[[110 118 102 151 145 122 125 127 113 132 142 153]
 [109 126 100 155 149 107 109 118 119 140 136 151]
 [125 129 125 132 131 124 125 126 127 131 128 131]
 [119 140 121 137 138 111 109 112 135 147 120 133]
 [118 132 113 142 140 114 113 119 127 140 128 139]
 [112 109 101 151 145 128 134 138 106 120 151 153]]
->
[[112 109 101 151 145 128 134 138 106 120 151 153]
 [110 118 102 151 145 122 125 127 113 132 142 153]
 [109 126 100 155 149 107 109 118 119 140 136 151]
 [125 129 125 132 131 124 125 126 127 131 128 131]
 [118 132 113 142 140 114 113 119 127 140 128 139]
 [119 140 121 137 138 111 109 112 135 147 120 133]]

[[147 158]
 [124 146]
 [113 110]
 [148 138]]
->
[[113 110]
 [148 138]
 [124 146]
 [147 158]]

[[125 123 127 126 132 125 127 128 122 128 128 132 128]
 [131 130 127 126 127 128 129 128 134 130 129 129 152]
 [128 129 122 126 131 130 131 128 137 136 128 137 117]
 [132 132 129 126 128 128 128 128 126 130 127 130 124]]
->
[[125 123 127 126 132 125 127 128 122 128 128 132 128]
 [128 129 122 126 131 130 131 128 137 136 128 137 117]
 [131 130 127 126 127 128 129 128 134 130 129 129 152]
 [132 132 129 126 128 128 128 128 126 130 127 130 124]]

[[125 127 148 105 143 130 144]
 [129 137 123 139 128 121 124]
 [131 121 124 128 123 139 125]
 [132 124 119 135 120 136 122]
 [131 133 116 146 120 127 118]
 [131 125 122 133 122 135 124]
 [134 115 113 135 112 147 118]]
->
[[134 115 113 135 112 147 118]
 [131 121 124 128 123 139 125]
 [132 124 119 135 120 136 122]
 [131 125 122 133 122 135 124]
 [125 127 148 105 143 130 144]
 [131 133 116 146 120 127 118]
 [129 137 123 139 128 121 124]]

[[124 124 118 117 111]
 [131 138 130 115 138]
 [127 119 105 141 131]
 [119 137 131 128 118]]
->
[[127 119 105 141 131]
 [124 124 118 117 111]
 [119 137 131 128 118]
 [131 138 130 115 138]]

[[128 129 125 129]
 [125 112 107 112]
 [126 125 111 138]
 [121 144 138 132]
 [124 102 104 116]
 [141 142 125 121]]
->
[[124 102 104 116]
 [125 112 107 112]
 [126 125 111 138]
 [128 129 125 129]
 [141 142 125 121]
 [121 144 138 132]]

[[116 147 128 121 121 115]
 [128 127 123 125 109 116]
 [128 137 129 128 153 116]
 [142 139 122 128 131 152]
 [142 112 130 136 127 139]
 [145 128 130 134 123 128]]
->
[[142 112 130 136 127 139]
 [128 127 123 125 109 116]
 [145 128 130 134 123 128]
 [128 137 129 128 153 116]
 [142 139 122 128 131 152]
 [116 147 128 121 121 115]]

[[130 128 121 111 101 120 139 133 116]
 [126 125 130 129 128 128 126 127 128]
 [109 150 138 110 121 145 135 112 135]
 [128 129 128 128 126 127 124 126 127]]
->
[[126 125 130 129 128 128 126 127 128]
 [130 128 121 111 101 120 139 133 116]
 [128 129 128 128 126 127 124 126 127]
 [109 150 138 110 121 145 135 112 135]]
---
[[144 130 124 117 126 117 130 120 133 138 119 124 129 118]
 [112 155 122 111 124 115 140 114 154 103 132 141 119 119]
 [100 132 145 145 136 143 112 140 135 122 132 132 136 106]]
->
[[112 155 122 111 124 115 140 114 154 103 132 141 119 119]
 [144 130 124 117 126 117 130 120 133 138 119 124 129 118]
 [100 132 145 145 136 143 112 140 135 122 132 132 136 106]]

[[132 101 154 126 119 110 121 107 151]
 [110 121 127 120 123 155 100 152 102]
 [130 141 129 113 141 118  98 135 100]
 [125 129 100 113 142 123 135 106 120]
 [118 154 130  98  98 143 122  99 111]
 [109 131 148 146 102 126 138 121 140]
 [ 99 104 133 117 132 106  99 121 100]]
->
[[125 129 100 113 142 123 135 106 120]
 [110 121 127 120 123 155 100 152 102]
 [130 141 129 113 141 118  98 135 100]
 [118 154 130  98  98 143 122  99 111]
 [ 99 104 133 117 132 106  99 121 100]
 [109 131 148 146 102 126 138 121 140]
 [132 101 154 126 119 110 121 107 151]]

[[139 136 126 130 132]
 [125 130 119 115 115]
 [150 146 115 115 117]
 [153 148 128 136 140]]
->
[[150 146 115 115 117]
 [125 130 119 115 115]
 [139 136 126 130 132]
 [153 148 128 136 140]]

[[118  99 137 123]
 [137 156 117 133]]
->
[[137 156 117 133]
 [118  99 137 123]]

[[109 147 124 105 116 129 134 134 129 137 134 138]
 [145 111 140 130 136 138 133 133 118 103 120 127]
 [122 130 107 131 124 112 121 120 150 134 132 146]
 [131 107 135 114 148 130 137 133 131 119 112 139]
 [123 151 129 121 104 137 131 134 117 120 142 125]]
->
[[122 130 107 131 124 112 121 120 150 134 132 146]
 [109 147 124 105 116 129 134 134 129 137 134 138]
 [123 151 129 121 104 137 131 134 117 120 142 125]
 [131 107 135 114 148 130 137 133 131 119 112 139]
 [145 111 140 130 136 138 133 133 118 103 120 127]]

[[145 114 113 115]
 [134 117 114 115]
 [143 110 111 118]
 [142 126 132 136]
 [131 124 123 123]
 [139 128 131 133]
 [132 114 107 107]]
->
[[132 114 107 107]
 [143 110 111 118]
 [145 114 113 115]
 [134 117 114 115]
 [131 124 123 123]
 [139 128 131 133]
 [142 126 132 136]]

[[118 128 129  99 143 121 130 128 141]
 [120 126 128 137 132 133 126 131 117]
 [126 124 131 129 100 126 129 128 136]]
->
[[120 126 128 137 132 133 126 131 117]
 [118 128 129  99 143 121 130 128 141]
 [126 124 131 129 100 126 129 128 136]]
